Below are the code and all the weights of a small trained network. Each question names an input and a class and asks about switching units off, where a switched-off unit gives its printed mean instead of its output.

import numpy as np


def w(rows, s, z=0):
    codes = np.array(rows[::2]) - 128.0
    scale = np.full(codes.shape[1], s)
    scale[-1] = z or s
    return codes * scale


def f(y):
    return np.maximum(y, 0)


def log_softmax(a):
    a = a - a.max(-1, keepdims=True)
    return a - np.log(np.exp(a).sum(-1, keepdims=True))


def net(x, mask):
    res = np.array(x, float).reshape(1, 7) / 4 @ E
    y = f(res @ A[0][:, :-1].T + A[0][:, -1])
    res = res + np.where(mask, y, B[0][:, -1]) @ B[0][:, :-1]
    return log_softmax(res[-1] @ U[:, :-1].T + U[:, -1])


A, B = {}, {}
E = w([
[57,84,85,99,126],'x0',
[117,107,225,225,141],'x1',
[230,51,68,139,231],'x2',
[156,111,246,152,164],'x3',
[254,99,101,88,32],'x4',
[125,150,107,214,76],'x5',
[133,210,94,161,246],'x6',
],0.0077)
A[0] = w([
[107,62,120,104,80,168],'n1',
[127,103,123,127,111,66],'n2',
[98,140,122,216,63,105],'n3',
[43,214,104,114,103,242],'n4',
[139,180,141,146,151,249],'n5',
[194,71,146,127,95,190],'n6',
[137,54,147,149,124,238],'n7',
[153,189,103,111,78,126],'n8',
[61,87,110,142,111,122],'n9',
[128,125,34,125,108,115],'n10',
[136,128,134,86,101,193],'n11',
[137,53,174,140,81,182],'n12',
[153,173,172,159,148,229],'n13',
[185,173,134,138,156,98],'n14',
[139,139,73,91,110,151],'n15',
[173,157,68,146,92,155],'n16',
[138,156,218,129,124,52],'n17',
[93,73,41,154,166,199],'n18',
[155,147,225,138,87,245],'n19',
[141,6,109,91,109,221],'n20',
[133,155,147,113,117,49],'n21',
[155,155,94,107,102,199],'n22',
[111,123,124,157,74,118],'n23',
[129,63,46,185,162,240],'n24',
[48,172,175,153,157,252],'n25',
[107,128,49,66,83,193],'n26',
[154,32,88,184,172,231],'n27',
[156,173,146,150,162,217],'n28',
[90,120,98,54,125,244],'n29',
[155,173,153,103,179,252],'n30',
],0.013,0.0031)
B[0] = w([
[202,134,230,91,165,208],'n1',
[76,84,144,124,120,145],'n2',
[125,184,125,93,84,210],'n3',
[107,143,47,85,133,250],'n4',
[54,83,10,138,119,198],'n5',
[138,100,216,141,115,235],'n6',
[121,133,255,173,103,204],'n7',
[149,155,58,67,119,196],'n8',
[140,196,165,129,155,176],'n9',
[169,159,113,150,174,213],'n10',
[193,74,126,60,215,183],'n11',
[129,112,220,74,86,228],'n12',
[36,100,67,141,76,213],'n13',
[97,141,91,153,105,185],'n14',
[229,131,69,101,122,203],'n15',
[148,162,106,131,112,210],'n16',
[93,132,112,109,38,201],'n17',
[140,164,119,189,191,223],'n18',
[31,58,144,76,34,255],'n19',
[147,60,207,109,170,248],'n20',
[153,95,81,165,161,143],'n21',
[210,119,52,117,134,196],'n22',
[108,192,157,91,123,180],'n23',
[142,228,169,231,188,236],'n24',
[45,106,71,119,143,250],'n25',
[197,131,108,69,206,244],'n26',
[115,103,193,208,209,245],'n27',
[74,109,53,198,45,200],'n28',
[187,73,58,129,227,219],'n29',
[98,61,49,173,129,204],'n30',
],0.0062,0.0098)
U = w([
[83,89,91,133,142,239],'0',
[113,129,102,143,219,140],'1',
[167,133,144,254,187,3],'2',
[211,121,89,35,148,164],'3',
[172,53,218,69,129,116],'4',
[111,181,128,56,71,31],'5',
],0.0083,0.0027)

Each question gives the input, the list of numbers given to net, and the class t.
The units are the neurons (one row each of A and B). Each row of codes is followed by its name. A weight is (code - 128) times the scale printed after its matrix; where a second scale follows, it is the last column's (A, B and U).
mask holds one flag per neuron, in row order. A switched-off neuron (its flag False) gives its mean, the last column of its row in B, instead of its output. The means were averaged over made-up inputs and are rounded, as every weight is.
A unit's drop is (log p(t) with every unit on - log p(t) with that unit switched off) / (log p(t) with every unit on - log p(t) with every unit switched off).
The circuit of an input: a set's keep is (log p(t) with only the set's units on - log p(t) with every unit switched off) / (log p(t) with every unit on - log p(t) with every unit switched off). Starting from the 12 units with the biggest drops (on a tie, the unit counted first), units are removed one at a time, each time the one whose removal leaves the highest keep (on an exact tie, the one counted first), for as long as the keep stays at least 0.8.
units of the circuit, in order: the units of the circuit, biggest drop first
k most important neurons: the k neurons with the biggest drops, biggest first
drop of u: that unit's drop, to one decimal
input [-7,7,-1,4,-5,0,-6], class 0: units of the circuit, in order : [n13]
input [1,-1,-4,-4,-4,8,-6], class 5: units of the circuit, in order : [n3; n23]
input [8,-6,6,-3,-4,5,5], class 2: units of the circuit, in order : [n24; n18]
input [8,-8,-6,3,-8,1,-3], class 3: units of the circuit, in order : [n27; n26; n29]
input [8,-7,7,-4,3,-4,7], class 2: units of the circuit, in order : [n24; n18]
input [-8,2,-6,5,-1,1,-8], class 5: 4 most important neurons : [n17; n20; n3; n27]
input [6,2,-3,4,-1,-2,0], class 5: 2 most important neurons : [n27; n20]
input [3,6,1,-5,-6,4,-5], class 2: 2 most important neurons : [n19; n24]
input [6,1,-5,-6,-4,7,2], class 1: 2 most important neurons : [n19; n18]
input [-2,-2,7,-1,-6,1,3], class 2: drop of n24 : 0.1
input [0,-7,-1,5,6,0,-6], class 4: drop of n6 : 0.2
input [5,8,-2,-4,-1,2,-2], class 5: drop of n29 : 0.1
input [2,-7,8,2,-6,4,-2], class 2: drop of n27 : 0.0
input [-6,6,-6,3,-7,4,-5], class 5: most important neuron : [n3]
